Here is a tiny trained network, its code and every weight. The questions are about switching its units off for an input and a target symbol, where a switched-off unit gives its printed mean instead of its output.

import numpy as np


def w(rows, s, z=0):
    codes = np.array(rows[::2]) - 128.0
    scale = np.full(codes.shape[1], s)
    scale[-1] = z or s
    return codes * scale


def f(y):
    return y / 2 * (1 + np.tanh(0.7978845608 * (y + 0.044715 * y**3)))


def softmax(a):
    e = np.exp(a - a.max(-1, keepdims=True))
    return e / e.sum(-1, keepdims=True)


def log_softmax(a):
    a = a - a.max(-1, keepdims=True)
    return a - np.log(np.exp(a).sum(-1, keepdims=True))


def net(x, mask):
    ids = ['γδεζηθλμξστφω'.index(c) for c in x.split()]
    T = len(ids)
    res = E[ids] + P[:T]
    u = 0
    for l in range(3):
        q, k, v = (res @ M[l].T for M in (Q, K, V))
        z = softmax(np.where(np.tri(T) > 0, q @ k.T / 2**0.5, -1e9)) @ v
        res = res + np.where(mask[u], z, O[l][:, -1]) @ O[l][:, :-1]
        u += 1
        y = f(res @ A[l][:, :-1].T + A[l][:, -1])
        res = res + np.where(mask[u : u + 4], y, B[l][:, -1]) @ B[l][:, :-1]
        u += 4
    return log_softmax(res[-1] @ U[:, :-1].T + U[:, -1])


Q, K, V, O, A, B = {}, {}, {}, {}, {}, {}
E = w([
[114,149,233,246],'γ',
[142,179,152,109],'δ',
[181,211,196,148],'ε',
[127,105,130,125],'ζ',
[105,137,194,177],'η',
[125,97,98,113],'θ',
[129,127,145,121],'λ',
[39,149,106,178],'μ',
[125,158,155,101],'ξ',
[160,127,199,140],'σ',
[123,137,149,106],'τ',
[150,87,2,185],'φ',
[83,127,159,120],'ω',
],0.024)
P = w([
[77,144,151,157],'0',
[113,109,30,108],'1',
[140,154,110,148],'2',
[169,254,93,114],'3',
[149,114,76,96],'4',
[112,80,85,128],'5',
[107,53,46,143],'6',
[116,118,64,126],'7',
[137,145,93,60],'8',
[131,149,70,119],'9',
[71,145,157,169],'10',
[147,132,68,107],'11',
[135,163,68,111],'12',
[134,149,98,75],'13',
],0.0075)
Q[0] = w([
[121,106,255,212],'L0H1',
[132,103,70,238],'L0H1',
],0.0063)
K[0] = w([
[254,100,68,84],'L0H1',
[140,211,191,48],'L0H1',
],0.0097)
V[0] = w([
[163,39,232,87],'L0H1',
[105,116,97,253],'L0H1',
],0.0059)
O[0] = w([
[195,160,194,102,4],'L0H1',
[80,65,203,250,226],'L0H1',
],0.012,0.0039)
A[0] = w([
[248,114,153,83,165],'L0N1',
[183,103,52,121,252],'L0N2',
[126,112,161,116,146],'L0N3',
[158,204,144,103,12],'L0N4',
],0.011,0.003)
B[0] = w([
[218,110,180,1,254],'L0N1',
[139,120,184,189,208],'L0N2',
[56,58,124,140,153],'L0N3',
[180,177,45,135,157],'L0N4',
],0.0099,0.0012)
Q[1] = w([
[185,45,185,254],'L1H1',
[145,110,162,235],'L1H1',
],0.0094)
K[1] = w([
[147,130,70,248],'L1H1',
[120,146,49,133],'L1H1',
],0.012)
V[1] = w([
[2,112,175,64],'L1H1',
[104,111,88,55],'L1H1',
],0.0045)
O[1] = w([
[61,164,163,85,113],'L1H1',
[14,253,25,134,5],'L1H1',
],0.0058,0.0025)
A[1] = w([
[127,129,144,202,4],'L1N1',
[171,2,149,100,78],'L1N2',
[177,139,180,53,221],'L1N3',
[61,93,165,72,48],'L1N4',
],0.0097,0.0031)
B[1] = w([
[205,144,56,47,236],'L1N1',
[130,229,162,162,253],'L1N2',
[172,121,142,3,226],'L1N3',
[186,145,49,101,174],'L1N4',
],0.006,0.0042)
Q[2] = w([
[251,153,54,55],'L2H1',
[26,3,122,196],'L2H1',
],0.006)
K[2] = w([
[60,162,198,53],'L2H1',
[99,246,27,255],'L2H1',
],0.0081)
V[2] = w([
[139,255,17,162],'L2H1',
[34,127,194,46],'L2H1',
],0.0064)
O[2] = w([
[116,162,195,178,226],'L2H1',
[1,80,198,103,2],'L2H1',
],0.006,0.0055)
A[2] = w([
[143,196,129,180,97],'L2N1',
[157,117,253,109,140],'L2N2',
[86,121,161,87,60],'L2N3',
[155,240,121,221,2],'L2N4',
],0.004,0.0027)
B[2] = w([
[46,24,110,233,205],'L2N1',
[124,97,84,35,198],'L2N2',
[110,40,128,199,123],'L2N3',
[125,98,149,2,254],'L2N4',
],0.0066,0.0026)
U = w([
[157,112,100,184,143],'γ',
[166,211,128,160,72],'δ',
[154,161,76,120,251],'ε',
[121,143,61,139,62],'ζ',
[96,112,173,149,206],'η',
[114,60,81,116,4],'θ',
[106,42,105,114,4],'λ',
[31,143,127,244,252],'μ',
[123,146,98,114,4],'ξ',
[131,74,143,89,252],'σ',
[85,113,105,93,4],'τ',
[92,105,130,119,4],'φ',
[108,87,114,117,5],'ω',
],0.011,0.0031)

Each question gives the input, a string of symbols that net reads in full, and the target symbol t.
The units are the heads (2 rows each of Q, K, V and O) and the neurons (one row each of A and B). Each row of codes is followed by its name. A weight is (code - 128) times the scale printed after its matrix; where a second scale follows, it is the last column's (O, A, B and U).
mask holds one flag per unit, layer by layer, with each layer's heads first. A switched-off unit (its flag False) gives its mean, the last column of its rows in O or B, instead of its output. The means were averaged over made-up inputs and are rounded, as every weight is.
A unit's drop is (log p(t) with every unit on - log p(t) with that unit switched off) / (log p(t) with every unit on - log p(t) with every unit switched off).
The circuit of an input: a set's keep is (log p(t) with only the set's units on - log p(t) with every unit switched off) / (log p(t) with every unit on - log p(t) with every unit switched off). Starting from the 12 units with the biggest drops (on a tie, the unit counted first), units are removed one at a time, each time the one whose removal leaves the highest keep (on an exact tie, the one counted first), for as long as the keep stays at least 0.8.
units of the circuit, in order: the units of the circuit, biggest drop first
top k neurons: the k neurons with the biggest drops, biggest first
k most important neurons of layer l: the k neurons of layer l with the biggest drops, biggest first
drop when u is switched off: that unit's drop, to one decimal
input σ θ τ, target σ: top 2 neurons : (L1N3; L0N1)
input ω τ σ τ ξ, target σ: units of the circuit, in order : (L0H1; L1N3; L0N1)
input σ ξ ζ ξ, target σ: units of the circuit, in order : (L2H1; L0H1; L0N1)
input φ μ σ ω, target γ: units of the circuit, in order : (L2H1; L0H1; L1H1; L0N2)
input φ σ ξ δ τ φ μ σ φ ε, target γ: units of the circuit, in order : (L0H1; L2H1; L1H1; L0N2)
input ζ ξ σ θ, target σ: units of the circuit, in order : (L0H1; L2H1; L0N1; L1N3)
input λ ε σ μ θ μ ζ γ ξ τ ξ δ μ ω, target μ: units of the circuit, in order : (L0N1; L1N3; L1N1)
input δ δ η ε ε μ μ δ φ, target γ: top neuron : (L0N2)
input ε ξ μ μ λ σ, target σ: units of the circuit, in order : (L0H1; L0N1; L1N3)
input δ σ ω γ δ, target σ: units of the circuit, in order : (L0H1; L2H1; L0N1)
input θ γ ξ ξ ω η δ ε, target ε: 2 most important neurons of layer 0 : (L0N4; L0N1)
input θ σ δ λ, target σ: units of the circuit, in order : (L0H1; L2H1; L0N1)
input φ τ τ ζ μ τ μ γ δ η, target γ: units of the circuit, in order : (L2H1; L1H1; L0N2)
input σ μ ζ, target μ: units of the circuit, in order : (L0N1; L1N3; L2H1)
input γ σ τ, target σ: units of the circuit, in order : (L0H1; L1H1; L1N3)
input τ ω λ μ θ φ μ μ μ λ η, target γ: units of the circuit, in order : (L2H1; L0N2; L1H1)
input θ τ φ σ θ δ, target γ: top 4 neurons : (L0N2; L0N1; L2N1; L1N3)
input ε σ σ ε, target ε: top 3 neurons : (L0N4; L0N1; L1N3)
input φ ζ ζ μ δ μ τ ξ μ γ, target γ: 2 most important neurons of layer 0 : (L0N1; L0N2)
input ω φ δ, target γ: top 2 neurons : (L0N2; L2N1)
input δ λ σ η ξ μ σ ε μ θ θ λ ξ, target μ: top 4 neurons : (L0N1; L1N3; L1N1; L2N4)
input μ ξ λ μ σ τ φ σ σ ω λ σ ζ ε, target γ: top 2 neurons : (L0N2; L2N1)
input φ σ σ η ω ζ γ, target γ: top neuron : (L2N1)
input δ μ μ μ φ σ ξ σ μ ε τ, target γ: drop when L0N2 is switched off : 0.4
input ε φ μ μ ω τ δ ξ, target γ: drop when L0H1 is switched off : 0.5
